Below are the code and all the weights of a small trained network. Each question names an input and a target symbol and asks about switching units off, where a switched-off unit gives its printed mean instead of its output.

import numpy as np


def w(rows, s, z=0):
    codes = np.array(rows[::2]) - 128.0
    scale = np.full(codes.shape[1], s)
    scale[-1] = z or s
    return codes * scale


def norm(h):
    return h / np.sqrt((h * h).mean(-1, keepdims=True) + 1e-5)


def f(y):
    return np.maximum(y, 0)


def softmax(a):
    e = np.exp(a - a.max(-1, keepdims=True))
    return e / e.sum(-1, keepdims=True)


def log_softmax(a):
    a = a - a.max(-1, keepdims=True)
    return a - np.log(np.exp(a).sum(-1, keepdims=True))


def net(x, mask):
    ids = ['βεζμστω'.index(c) for c in x.split()]
    T = len(ids)
    res = E[ids] + P[:T]
    r = norm(res)
    for j in range(3):
        rows = slice(3 * j, 3 * j + 3)
        q, k, v = (r @ M[0][rows].T for M in (Q, K, V))
        z = softmax(np.where(np.tri(T) > 0, q @ k.T / 3**0.5, -1e9)) @ v
        o = O[0][rows]
        res = res + np.where(mask[j], z, o[:, -1]) @ o[:, :-1]
    y = f(norm(res) @ A[0][:, :-1].T + A[0][:, -1])
    res = res + np.where(mask[3:7], y, B[0][:, -1]) @ B[0][:, :-1]
    return log_softmax(norm(res)[-1] @ U[:, :-1].T + U[:, -1])


Q, K, V, O, A, B = {}, {}, {}, {}, {}, {}
E = w([
[26,212,62,16,9,252],'β',
[82,136,89,120,215,125],'ε',
[107,12,112,127,213,82],'ζ',
[109,135,117,76,192,99],'μ',
[142,144,141,121,187,107],'σ',
[74,138,134,147,197,148],'τ',
[96,125,173,129,159,163],'ω',
],0.02)
P = w([
[183,109,103,128,30,133],'0',
[66,75,141,146,221,32],'1',
[4,94,162,115,132,68],'2',
[39,98,184,100,145,102],'3',
[62,79,170,108,189,114],'4',
[75,88,195,99,177,141],'5',
[90,78,224,86,174,117],'6',
[130,73,200,123,214,172],'7',
[124,77,236,90,185,143],'8',
[167,63,225,99,207,182],'9',
[129,102,193,121,241,181],'10',
],0.012)
Q[0] = w([
[80,80,168,106,251,138],'h0',
[65,78,146,91,192,167],'h0',
[78,105,154,119,199,113],'h0',
[75,119,132,68,77,127],'h1',
[219,138,147,161,51,120],'h1',
[224,158,70,230,30,59],'h1',
[149,133,98,136,54,101],'h2',
[238,131,119,176,103,89],'h2',
[140,127,96,138,75,110],'h2',
],0.014)
K[0] = w([
[206,180,77,79,52,167],'h0',
[181,115,54,63,85,128],'h0',
[115,139,116,131,79,136],'h0',
[114,205,133,58,86,147],'h1',
[124,115,150,135,194,62],'h1',
[119,3,174,158,230,48],'h1',
[87,136,123,200,150,146],'h2',
[102,174,73,161,71,92],'h2',
[49,149,162,146,120,89],'h2',
],0.013)
V[0] = w([
[148,143,31,130,126,18],'h0',
[137,252,168,199,132,150],'h0',
[116,177,66,149,178,147],'h0',
[54,169,147,177,77,217],'h1',
[159,176,41,202,178,112],'h1',
[169,134,202,223,141,140],'h1',
[81,112,94,96,123,180],'h2',
[81,86,204,195,186,134],'h2',
[83,225,119,84,144,147],'h2',
],0.015)
O[0] = w([
[171,198,140,107,250,84,123],'h0',
[154,86,179,73,140,153,6],'h0',
[121,179,199,66,82,85,127],'h0',
[193,91,70,97,81,106,207],'h1',
[158,142,208,80,111,92,68],'h1',
[188,76,172,171,98,141,40],'h1',
[110,213,120,104,94,137,145],'h2',
[204,206,140,97,140,146,220],'h2',
[63,130,196,85,149,171,57],'h2',
],0.016,0.014)
A[0] = w([
[160,172,78,169,178,165,52],'n0',
[52,121,37,161,206,92,254],'n1',
[168,78,214,70,60,102,41],'n2',
[6,148,104,141,152,109,230],'n3',
],0.015,0.0065)
B[0] = w([
[196,191,132,123,57,115,170],'n0',
[211,114,93,110,69,185,255],'n1',
[165,215,194,155,8,137,152],'n2',
[168,74,122,138,56,197,194],'n3',
],0.015,0.021)
U = w([
[99,165,124,44,220,79,216],'β',
[138,130,124,98,145,170,3],'ε',
[22,20,100,233,5,135,109],'ζ',
[206,201,45,255,134,52,20],'μ',
[166,117,224,124,44,131,113],'σ',
[60,160,55,122,225,227,72],'τ',
[139,50,185,100,203,198,206],'ω',
],0.0096,0.005)

Each question gives the input, a string of symbols that net reads in full, and the target symbol t.
The units are the heads (3 rows each of Q, K, V and O) and the neurons (one row each of A and B). Each row of codes is followed by its name. A weight is (code - 128) times the scale printed after its matrix; where a second scale follows, it is the last column's (O, A, B and U).
mask holds one flag per unit, heads first, then neurons. A switched-off unit (its flag False) gives its mean, the last column of its rows in O or B, instead of its output. The means were averaged over made-up inputs and are rounded, as every weight is.
A unit's drop is (log p(t) with every unit on - log p(t) with that unit switched off) / (log p(t) with every unit on - log p(t) with every unit switched off).
The circuit of an input: a set's keep is (log p(t) with only the set's units on - log p(t) with every unit switched off) / (log p(t) with every unit on - log p(t) with every unit switched off). Starting from all 7 units, units are removed one at a time, each time the one whose removal leaves the highest keep (on an exact tie, the one counted first), for as long as the keep stays at least 0.8.
units of the circuit, in order: the units of the circuit, biggest drop first
unit that matters most: the unit with the biggest drop
heads that matter: for each layer, one digit per head in row order, 1 if its drop is at least 0.15 and else 0, layers parted by /
drop of u: that unit's drop, to one decimal
input σ τ ω ζ μ ζ ζ, target ω: units of the circuit, in order => (h0, h1, h2)
input ε ζ τ ζ ζ μ ω ε τ μ ω, target β: units of the circuit, in order => (h0, h1)
input σ ζ ω, target ω: heads that matter => 111
input σ ω μ μ τ ε ζ, target ω: heads that matter => 111
input μ ζ ζ ω, target τ: units of the circuit, in order => (h1, h0, h2)
input μ σ τ ω ζ μ μ, target τ: unit that matters most => h1
input ε ω ω ζ ζ ζ, target β: units of the circuit, in order => (h1, h0)
input ε ζ μ ε ζ ω ω ω ζ, target β: heads that matter => 000
input τ τ ζ ζ ζ τ, target σ: heads that matter => 100
input σ τ ζ τ, target ω: heads that matter => 111
input τ τ σ μ ω μ τ ε, target σ: heads that matter => 110
input ε ε σ, target β: heads that matter => 100
input τ σ τ μ ω τ σ σ ζ, target σ: units of the circuit, in order => (h0, n2)
input μ τ ζ μ, target τ: units of the circuit, in order => (h1, h0, h2, n3)
input μ τ σ ε ω ω ε τ ζ ζ ε, target τ: units of the circuit, in order => (h1)
input ε ζ ε, target β: units of the circuit, in order => (h0, h1)
input μ ζ ω τ ζ τ ζ ζ σ τ, target τ: drop of h0 => 0.4
input ω σ σ ζ ζ ζ ω ε ζ μ, target ζ: drop of h0 => 1.0
input ω τ τ ζ σ μ, target ζ: drop of h0 => 0.9
input ω ω ε ε τ τ ζ ζ ζ τ, target ζ: units of the circuit, in order => (h0)
